Below are the code and all the weights of a small trained network. Each question names an input and a target symbol and asks about switching units off, where a switched-off unit gives its printed mean instead of its output.

import numpy as np


def w(rows, s, z=0):
    codes = np.array(rows[::2]) - 128.0
    scale = np.full(codes.shape[1], s)
    scale[-1] = z or s
    return codes * scale


def f(y):
    return np.maximum(y, 0)


def softmax(a):
    e = np.exp(a - a.max(-1, keepdims=True))
    return e / e.sum(-1, keepdims=True)


def log_softmax(a):
    a = a - a.max(-1, keepdims=True)
    return a - np.log(np.exp(a).sum(-1, keepdims=True))


def net(x, mask):
    ids = ['Ξβγδεζηθλμπστφψω'.index(c) for c in x.split()]
    T = len(ids)
    res = E[ids] + P[:T]
    u = 0
    for l in range(2):
        r = res
        for j in range(2):
            rows = slice(2 * j, 2 * j + 2)
            q, k, v = (r @ M[l][rows].T for M in (Q, K, V))
            z = softmax(np.where(np.tri(T) > 0, q @ k.T / 2**0.5, -1e9)) @ v
            o = O[l][rows]
            res = res + np.where(mask[u + j], z, o[:, -1]) @ o[:, :-1]
        u += 2
        y = f(res @ A[l][:, :-1].T + A[l][:, -1])
        res = res + np.where(mask[u : u + 8], y, B[l][:, -1]) @ B[l][:, :-1]
        u += 8
    return log_softmax(res[-1] @ U[:, :-1].T + U[:, -1])


Q, K, V, O, A, B = {}, {}, {}, {}, {}, {}
E = w([
[93,142,228,148,137,116,175,184,142,177],'Ξ',
[81,155,209,190,101,118,173,186,127,149],'β',
[75,150,191,205,159,92,122,174,138,188],'γ',
[102,169,233,143,135,121,153,227,148,146],'δ',
[136,192,196,157,101,167,126,150,87,164],'ε',
[175,139,165,182,117,141,135,180,132,213],'ζ',
[146,207,153,153,212,140,87,147,131,158],'η',
[112,142,127,158,124,252,239,78,253,100],'θ',
[114,203,91,188,139,109,108,164,129,104],'λ',
[209,119,89,158,164,125,170,195,158,147],'μ',
[144,238,102,90,49,150,119,140,84,60],'π',
[182,177,134,81,129,169,127,89,85,159],'σ',
[198,182,69,118,153,108,174,117,124,78],'τ',
[189,101,111,102,184,109,143,69,124,219],'φ',
[143,201,140,123,197,51,106,27,157,117],'ψ',
[137,76,90,178,72,102,126,67,115,130],'ω',
],0.012)
P = w([
[114,47,204,100,154,62,173,171,23,49],'0',
[156,121,187,132,134,50,216,163,29,101],'1',
[173,141,165,155,121,50,215,155,49,129],'2',
[144,163,149,176,128,99,199,149,57,147],'3',
[140,171,128,198,120,109,197,139,81,158],'4',
[137,187,116,196,114,120,175,131,109,169],'5',
[134,198,104,178,105,139,160,124,129,182],'6',
[123,201,91,185,90,148,150,121,155,205],'7',
[123,209,84,185,87,154,127,111,177,199],'8',
[123,219,73,187,90,173,122,98,195,202],'9',
[118,230,57,191,85,196,116,91,208,224],'10',
[106,231,70,175,61,189,103,102,238,233],'11',
[80,235,45,169,55,199,96,101,254,245],'12',
],0.0056)
Q[0] = w([
[41,46,105,27,193,156,29,122,122,46],'0.h0',
[29,223,191,254,20,200,152,184,148,219],'0.h0',
[91,128,144,123,154,144,69,162,114,118],'0.h1',
[152,139,128,137,156,131,153,142,111,123],'0.h1',
],0.0082)
K[0] = w([
[136,105,189,130,130,100,165,197,36,142],'0.h0',
[129,153,110,141,104,223,153,97,255,151],'0.h0',
[135,108,138,122,126,102,107,137,103,122],'0.h1',
[134,120,146,155,136,153,162,123,127,102],'0.h1',
],0.0097)
V[0] = w([
[205,164,35,115,187,33,52,9,52,113],'0.h0',
[245,51,2,151,44,174,105,215,79,156],'0.h0',
[155,69,172,118,119,82,71,116,17,59],'0.h1',
[124,10,145,54,148,36,98,142,94,86],'0.h1',
],0.0058)
O[0] = w([
[117,254,117,138,155,56,210,87,90,198,114],'0.h0',
[252,113,70,149,71,108,169,245,47,212,167],'0.h0',
[122,127,194,83,108,63,180,132,72,146,151],'0.h1',
[181,67,196,100,150,36,172,146,126,72,4],'0.h1',
],0.0066,0.0024)
A[0] = w([
[148,130,53,87,112,143,56,45,161,56,255],'0.n0',
[134,196,172,164,135,93,185,183,108,131,80],'0.n1',
[159,136,150,173,85,134,139,35,127,76,193],'0.n2',
[67,173,135,146,194,97,100,206,137,182,211],'0.n3',
[116,66,116,142,96,47,132,93,54,87,165],'0.n4',
[220,253,124,109,187,188,163,175,132,176,165],'0.n5',
[189,111,185,74,131,200,134,80,77,167,205],'0.n6',
[61,176,190,205,136,155,69,235,116,180,106],'0.n7',
],0.0055,0.0032)
B[0] = w([
[110,200,73,143,153,142,196,152,80,167,188],'0.n0',
[122,181,65,120,180,82,149,191,76,154,202],'0.n1',
[8,96,105,110,103,153,164,115,119,169,194],'0.n2',
[147,216,198,160,136,146,147,201,149,176,215],'0.n3',
[81,110,127,167,133,58,203,132,69,127,182],'0.n4',
[74,164,106,112,171,143,200,242,118,171,253],'0.n5',
[144,165,143,90,142,186,161,103,68,163,172],'0.n6',
[76,117,216,127,106,148,144,254,128,169,238],'0.n7',
],0.0061,0.0057)
Q[1] = w([
[110,77,148,154,109,229,44,136,214,94],'1.h0',
[68,208,83,194,115,254,224,210,112,198],'1.h0',
[117,201,83,161,161,73,249,159,73,209],'1.h1',
[73,167,129,140,116,216,113,156,211,164],'1.h1',
],0.0092)
K[1] = w([
[86,157,200,152,100,224,133,255,160,147],'1.h0',
[170,182,32,147,129,167,44,108,146,170],'1.h0',
[129,103,19,140,107,163,118,74,175,138],'1.h1',
[125,155,88,143,163,224,113,146,199,148],'1.h1',
],0.0081)
V[1] = w([
[142,117,161,10,112,199,150,74,2,158],'1.h0',
[178,52,196,177,214,130,136,99,173,246],'1.h0',
[190,123,65,67,232,124,165,147,175,104],'1.h1',
[129,77,64,172,104,95,142,77,101,126],'1.h1',
],0.0082)
O[1] = w([
[153,173,92,153,91,235,48,86,207,194,154],'1.h0',
[143,2,147,129,254,215,144,78,101,208,109],'1.h0',
[189,171,103,143,166,143,246,151,165,140,1],'1.h1',
[62,105,48,69,101,97,142,176,180,172,215],'1.h1',
],0.0096,0.0058)
A[1] = w([
[164,106,65,83,134,87,169,167,187,181,2],'1.n0',
[118,239,54,119,82,86,151,165,185,86,42],'1.n1',
[131,51,144,151,57,197,81,156,127,97,117],'1.n2',
[246,137,157,185,121,157,123,186,97,76,118],'1.n3',
[159,174,88,113,139,151,191,150,96,167,124],'1.n4',
[227,188,101,181,100,180,152,117,148,131,84],'1.n5',
[146,188,103,70,84,150,71,96,202,196,97],'1.n6',
[129,135,106,116,2,80,52,155,137,153,42],'1.n7',
],0.007,0.0044)
B[1] = w([
[63,161,150,121,121,171,54,87,98,89,189],'1.n0',
[162,54,154,78,108,100,131,52,89,182,255],'1.n1',
[108,102,128,95,42,146,174,94,133,157,171],'1.n2',
[199,143,75,2,129,146,117,168,114,74,174],'1.n3',
[106,99,170,166,116,98,144,103,212,121,233],'1.n4',
[183,84,142,206,134,82,70,145,169,107,177],'1.n5',
[81,82,100,169,144,77,123,205,118,54,223],'1.n6',
[133,174,119,76,242,147,128,109,181,124,255],'1.n7',
],0.0082,0.0099)
U = w([
[127,100,166,101,161,127,106,99,167,110,56],'Ξ',
[83,38,159,159,34,90,119,137,135,92,12],'β',
[113,58,166,165,206,76,80,120,91,112,43],'γ',
[139,87,158,73,167,138,95,125,152,62,104],'δ',
[141,218,157,132,44,192,33,62,98,174,121],'ε',
[212,62,106,100,116,182,114,139,40,227,106],'ζ',
[149,193,132,106,250,178,95,100,101,94,181],'η',
[89,122,113,105,105,191,222,101,229,43,112],'θ',
[129,194,83,166,112,78,122,195,4,45,158],'λ',
[171,84,67,97,185,140,231,199,157,70,119],'μ',
[175,165,154,49,144,113,60,102,204,92,105],'π',
[145,117,112,204,105,91,50,154,165,87,128],'σ',
[200,90,133,144,13,74,176,113,152,195,76],'τ',
[167,115,129,170,212,164,130,85,167,195,71],'φ',
[99,254,180,199,161,123,161,35,133,128,111],'ψ',
[43,95,51,91,95,104,128,164,135,187,253],'ω',
],0.0051,0.0043)

Each question gives the input, a string of symbols that net reads in full, and the target symbol t.
The units are the heads (2 rows each of Q, K, V and O) and the neurons (one row each of A and B). Each row of codes is followed by its name. A weight is (code - 128) times the scale printed after its matrix; where a second scale follows, it is the last column's (O, A, B and U).
mask holds one flag per unit, layer by layer, with each layer's heads first. A switched-off unit (its flag False) gives its mean, the last column of its rows in O or B, instead of its output. The means were averaged over made-up inputs and are rounded, as every weight is.
A unit's drop is (log p(t) with every unit on - log p(t) with that unit switched off) / (log p(t) with every unit on - log p(t) with every unit switched off).
The circuit of an input: a set's keep is (log p(t) with only the set's units on - log p(t) with every unit switched off) / (log p(t) with every unit on - log p(t) with every unit switched off). Starting from the 12 units with the biggest drops (on a tie, the unit counted first), units are removed one at a time, each time the one whose removal leaves the highest keep (on an exact tie, the one counted first), for as long as the keep stays at least 0.8.
circuit, biggest first: the units of the circuit, biggest drop first
k most important neurons: the k neurons with the biggest drops, biggest first
k most important neurons of layer l: the k neurons of layer l with the biggest drops, biggest first
which heads matter: for each layer, one digit per head in row order, 1 if its drop is at least 0.15 and else 0, layers parted by /
input ω φ ω θ ω γ β, target β: circuit, biggest first : [0.h0 1.n7 1.h0]
input ε φ ω β β ψ, target ψ: circuit, biggest first : [0.h1 0.h0 1.h1]
input ω ω γ σ β γ ω ε τ ω δ λ μ, target μ: circuit, biggest first : [0.h1 1.h1 1.h0]
input ω λ ω ω β λ ω ζ μ ζ ε λ β, target λ: circuit, biggest first : [1.h0 1.h1 0.h1]
input ε Ξ φ β, target φ: which heads matter : 00 / 11
input ω ω ζ ε θ τ ω ω θ Ξ ε ε φ, target φ: circuit, biggest first : [1.h0]
input ω β σ, target ω: which heads matter : 00 / 01
input β β β β γ, target γ: circuit, biggest first : [1.h0 1.h1]
input ε β μ γ ε, target μ: circuit, biggest first : [1.h1 0.n7 1.n3 1.h0]
input ε ω ω β β σ ε, target σ: 2 most important neurons : [1.n5 1.n6]
input λ σ μ ε ω ω ζ γ π ζ β π, target π: 3 most important neurons of layer 1 : [1.n7 1.n1 1.n3]
input ω π λ φ σ, target φ: which heads matter : 01 / 11
input ψ ω ε ω ζ β ω λ μ ε, target μ: which heads matter : 01 / 11
input β τ β, target τ: which heads matter : 00 / 11
input ε β λ ψ ζ ω γ γ ε, target ε: which heads matter : 11 / 01
input ω ψ ψ ω λ ω ω τ, target ω: which heads matter : 10 / 01
input ψ ψ ε ε τ, target τ: 2 most important neurons : [1.n1 1.n7]
input ε β ω τ ω ω ω ε μ δ, target μ: most important neuron of layer 0 : [0.n4]
input β ψ β ω φ ω ω φ λ Ξ, target φ: 2 most important neurons : [0.n7 0.n4]
input β ω ω λ η β β ζ, target ζ: which heads matter : 11 / 11
input θ ψ ω ψ θ ζ λ θ ω τ ω τ τ, target τ: most important neuron of layer 0 : [0.n0]
input Ξ Ξ σ β, target σ: 3 most important neurons : [1.n5 1.n6 0.n6]
input ω ω ω ω ω ε, target ω: which heads matter : 00 / 01
input ε β ω φ β ω η γ β β μ γ ζ, target μ: which heads matter : 00 / 11
input π ω φ ω β β λ ψ ε β μ π, target π: 4 most important neurons of layer 1 : [1.n7 1.n3 1.n1 1.n2]
input θ ε τ ω ω ω λ, target λ: which heads matter : 10 / 11
input ω ω β ε η σ, target σ: 2 most important neurons : [1.n5 1.n6]
input ω σ β λ, target σ: 2 most important neurons of layer 0 : [0.n7 0.n3]
